Here is a tiny trained network, its code and every weight. The questions are about switching its units off for an input and a class, where a switched-off unit gives its printed mean instead of its output.

import numpy as np


def w(rows, s, z=0):
    codes = np.array(rows[::2]) - 128.0
    scale = np.full(codes.shape[1], s)
    scale[-1] = z or s
    return codes * scale


def norm(h):
    return h / np.sqrt((h * h).mean(-1, keepdims=True) + 1e-5)


def f(y):
    return y / 2 * (1 + np.tanh(0.7978845608 * (y + 0.044715 * y**3)))


def log_softmax(a):
    a = a - a.max(-1, keepdims=True)
    return a - np.log(np.exp(a).sum(-1, keepdims=True))


def net(x, mask):
    res = np.array(x, float).reshape(1, 6) / 4 @ E
    u = 0
    for l in range(2):
        y = f(norm(res) @ A[l][:, :-1].T + A[l][:, -1])
        res = res + np.where(mask[u : u + 11], y, B[l][:, -1]) @ B[l][:, :-1]
        u += 11
    return log_softmax(norm(res)[-1] @ U[:, :-1].T + U[:, -1])


A, B = {}, {}
E = w([
[1,72,74,247,118,122],'x0',
[129,129,128,132,128,127],'x1',
[8,216,100,29,184,181],'x2',
[127,128,131,129,127,129],'x3',
[87,211,236,166,150,7],'x4',
[117,6,206,40,199,116],'x5',
],0.0032)
A[0] = w([
[36,122,169,55,209,181,111],'0.n0',
[137,161,103,138,127,119,80],'0.n1',
[118,12,184,48,214,105,3],'0.n2',
[142,66,177,122,80,106,84],'0.n3',
[86,144,242,127,168,53,73],'0.n4',
[1,54,75,159,88,76,102],'0.n5',
[84,209,106,114,100,176,105],'0.n6',
[194,144,199,59,120,158,148],'0.n7',
[146,42,61,73,152,174,93],'0.n8',
[203,178,161,28,101,126,100],'0.n9',
[150,39,203,129,74,101,96],'0.n10',
],0.006,0.0063)
B[0] = w([
[122,104,43,117,151,67,222],'0.n0',
[123,136,113,138,117,120,93],'0.n1',
[43,18,131,144,152,80,175],'0.n2',
[116,125,69,130,151,94,129],'0.n3',
[67,115,164,128,36,136,209],'0.n4',
[183,162,218,173,254,241,238],'0.n5',
[135,111,84,95,137,72,180],'0.n6',
[78,108,133,189,166,150,252],'0.n7',
[67,117,172,104,42,135,217],'0.n8',
[126,137,170,204,214,221,219],'0.n9',
[111,111,48,126,158,71,189],'0.n10',
],0.0061,0.0023)
A[1] = w([
[235,53,145,194,99,84,148],'1.n0',
[113,86,109,81,17,210,1],'1.n1',
[70,198,198,172,102,46,160],'1.n2',
[187,223,68,170,124,116,102],'1.n3',
[133,113,80,131,50,207,108],'1.n4',
[154,134,209,143,220,204,31],'1.n5',
[156,254,70,159,47,130,23],'1.n6',
[247,162,188,18,148,131,73],'1.n7',
[118,68,69,111,127,224,152],'1.n8',
[146,205,98,171,57,193,131],'1.n9',
[59,175,121,35,185,136,135],'1.n10',
],0.0063,0.0034)
B[1] = w([
[89,255,34,79,153,133,240],'1.n0',
[132,152,183,98,79,120,146],'1.n1',
[203,110,160,69,58,211,255],'1.n2',
[72,40,111,109,177,83,206],'1.n3',
[160,136,195,92,115,129,181],'1.n4',
[111,151,121,215,137,174,198],'1.n5',
[74,6,144,146,177,90,202],'1.n6',
[28,113,147,223,183,186,110],'1.n7',
[152,180,193,157,89,100,251],'1.n8',
[102,52,178,105,156,110,232],'1.n9',
[203,164,73,177,91,95,200],'1.n10',
],0.0075,0.0032)
U = w([
[131,155,163,221,206,209,126],'0',
[88,2,125,112,152,64,177],'1',
[165,151,205,69,10,149,178],'2',
[142,219,6,95,143,62,4],'3',
],0.015,0.00043)

Each question gives the input, the list of numbers given to net, and the class t.
The units are the neurons (one row each of A and B). Each row of codes is followed by its name. A weight is (code - 128) times the scale printed after its matrix; where a second scale follows, it is the last column's (A, B and U).
mask holds one flag per neuron, layer by layer. A switched-off neuron (its flag False) gives its mean, the last column of its row in B, instead of its output. The means were averaged over made-up inputs and are rounded, as every weight is.
A unit's drop is (log p(t) with every unit on - log p(t) with that unit switched off) / (log p(t) with every unit on - log p(t) with every unit switched off).
The circuit of an input: a set's keep is (log p(t) with only the set's units on - log p(t) with every unit switched off) / (log p(t) with every unit on - log p(t) with every unit switched off). Starting from the 12 units with the biggest drops (on a tie, the unit counted first), units are removed one at a time, each time the one whose removal leaves the highest keep (on an exact tie, the one counted first), for as long as the keep stays at least 0.8.
circuit, biggest first: the units of the circuit, biggest drop first
unit that matters most: the unit with the biggest drop
k most important neurons: the k neurons with the biggest drops, biggest first
top k neurons in layer l: the k neurons of layer l with the biggest drops, biggest first
input [3,3,7,-2,-7,-7], class 1: unit that matters most -> 1.n6
input [1,0,-6,2,7,2], class 2: 2 most important neurons -> (1.n2 0.n4)
input [-7,-2,-8,-3,-3,4], class 3: 3 most important neurons -> (1.n0 0.n5 0.n10)
input [-2,1,4,4,-3,3], class 3: top 2 neurons in layer 0 -> (0.n0 0.n4)
input [0,-5,-6,8,7,-7], class 1: 2 most important neurons -> (1.n6 1.n3)
input [-5,-7,8,6,-2,-8], class 1: 2 most important neurons -> (1.n6 1.n3)
input [3,3,3,1,4,-1], class 2: 4 most important neurons -> (1.n2 0.n9 0.n4 0.n7)
input [2,3,-3,8,4,-4], class 1: 2 most important neurons -> (1.n6 1.n3)
input [0,-2,-3,1,3,2], class 2: top 3 neurons in layer 1 -> (1.n2 1.n3 1.n10)
input [2,6,5,-5,5,-6], class 1: top 2 neurons in layer 1 -> (1.n6 1.n3)
input [-7,-8,0,-7,7,-8], class 1: 4 most important neurons -> (0.n5 1.n6 1.n3 1.n9)
input [6,-4,8,1,2,2], class 3: circuit, biggest first -> (0.n0 1.n10)
input [-3,-1,-2,-1,3,-3], class 0: 2 most important neurons -> (0.n9 0.n8)
input [1,4,6,-7,-7,-1], class 2: unit that matters most -> 0.n8
input [-8,5,-7,-6,-8,-5], class 0: top 3 neurons in layer 1 -> (1.n7 1.n2 1.n0)
input [2,-8,-8,0,-8,-1], class 2: top 2 neurons in layer 0 -> (0.n8 0.n0)
input [1,-5,6,-8,6,-5], class 2: top 3 neurons in layer 1 -> (1.n2 1.n0 1.n10)
input [-7,-4,-4,-2,7,-1], class 0: top 2 neurons in layer 1 -> (1.n5 1.n7)
input [7,0,2,-5,7,6], class 0: top 2 neurons in layer 0 -> (0.n5 0.n8)
input [8,8,2,-5,3,4], class 0: circuit, biggest first -> (0.n5)
input [-7,3,-8,-3,-6,-7], class 3: 4 most important neurons -> (1.n0 0.n5 1.n5 1.n2)
input [-3,3,-8,6,0,-8], class 1: 2 most important neurons -> (1.n6 1.n3)
input [4,6,-2,2,6,4], class 2: 3 most important neurons -> (0.n4 1.n2 0.n9)
input [6,5,1,-8,-7,6], class 2: top 2 neurons in layer 0 -> (0.n8 0.n9)
input [2,1,6,7,7,0], class 2: 2 most important neurons -> (1.n2 0.n4)
input [-6,1,-5,-5,-4,-8], class 1: 2 most important neurons -> (0.n5 1.n3)
input [-4,5,-7,8,4,6], class 3: circuit, biggest first -> (1.n0)
input [-5,3,5,3,5,-7], class 1: 2 most important neurons -> (0.n5 1.n6)
